Below are the code and all the weights of a small trained network. Each question names an input and a class and asks about switching units off, where a switched-off unit gives its printed mean instead of its output.

import numpy as np


def w(rows, s, z=0):
    codes = np.array(rows[::2]) - 128.0
    scale = np.full(codes.shape[1], s)
    scale[-1] = z or s
    return codes * scale


def f(y):
    return np.maximum(y, 0)


def log_softmax(a):
    a = a - a.max(-1, keepdims=True)
    return a - np.log(np.exp(a).sum(-1, keepdims=True))


def net(x, mask):
    res = np.array(x, float).reshape(1, 5) / 4 @ E
    y = f(res @ A[0][:, :-1].T + A[0][:, -1])
    res = res + np.where(mask, y, B[0][:, -1]) @ B[0][:, :-1]
    return log_softmax(res[-1] @ U[:, :-1].T + U[:, -1])


A, B = {}, {}
E = w([
[13,84,105],'x0',
[93,232,87],'x1',
[96,79,251],'x2',
[116,84,55],'x3',
[94,174,178],'x4',
],0.011)
A[0] = w([
[83,39,203,228],'n0',
[113,142,185,174],'n1',
[22,173,162,253],'n2',
[221,72,211,191],'n3',
[114,162,91,63],'n4',
[180,155,6,163],'n5',
[56,120,86,132],'n6',
[141,224,158,130],'n7',
[173,55,170,115],'n8',
[134,233,164,192],'n9',
],0.015,0.0064)
B[0] = w([
[48,140,120,255],'n0',
[119,88,155,179],'n1',
[161,55,122,226],'n2',
[89,214,209,226],'n3',
[159,127,103,161],'n4',
[213,251,74,247],'n5',
[118,80,59,190],'n6',
[164,91,149,196],'n7',
[77,208,183,192],'n8',
[182,102,166,213],'n9',
],0.014,0.017)
U = w([
[207,50,170,72],'0',
[195,103,171,199],'1',
[70,166,204,5],'2',
[254,189,23,241],'3',
[58,40,51,72],'4',
],0.011,0.0028)

Each question gives the input, the list of numbers given to net, and the class t.
The units are the neurons (one row each of A and B). Each row of codes is followed by its name. A weight is (code - 128) times the scale printed after its matrix; where a second scale follows, it is the last column's (A, B and U).
mask holds one flag per neuron, in row order. A switched-off neuron (its flag False) gives its mean, the last column of its row in B, instead of its output. The means were averaged over made-up inputs and are rounded, as every weight is.
A unit's drop is (log p(t) with every unit on - log p(t) with that unit switched off) / (log p(t) with every unit on - log p(t) with every unit switched off).
The circuit of an input: a set's keep is (log p(t) with only the set's units on - log p(t) with every unit switched off) / (log p(t) with every unit on - log p(t) with every unit switched off). Starting from all 10 units, units are removed one at a time, each time the one whose removal leaves the highest keep (on an exact tie, the one counted first), for as long as the keep stays at least 0.8.
circuit, biggest first: the units of the circuit, biggest drop first
most important unit: the unit with the biggest drop
top k neurons: the k neurons with the biggest drops, biggest first
drop of u: that unit's drop, to one decimal
input [6,-7,-2,0,-7], class 2: circuit, biggest first	n8
input [4,-2,-1,-5,-3], class 4: top 2 neurons	n5, n3
input [5,-6,-2,3,-7], class 4: circuit, biggest first	n0, n9
input [-6,-3,-4,-3,8], class 0: circuit, biggest first	n5, n7
input [6,7,3,-3,0], class 4: circuit, biggest first	n5, n3
input [5,-1,4,-4,6], class 4: circuit, biggest first	n2, n0, n3
input [-6,8,5,1,-5], class 1: circuit, biggest first	n5, n9
input [7,8,-2,3,5], class 3: top 2 neurons	n0, n4
input [-6,7,1,2,5], class 0: top 3 neurons	n9, n7, n5
input [4,8,3,3,1], class 4: top 2 neurons	n5, n6
input [4,0,3,8,-7], class 4: drop of n8	0.0
input [-8,7,6,7,4], class 0: drop of n5	0.2
input [-6,2,1,-8,5], class 0: drop of n9	0.1
input [-7,-6,-3,-1,-7], class 2: most important unit	n3
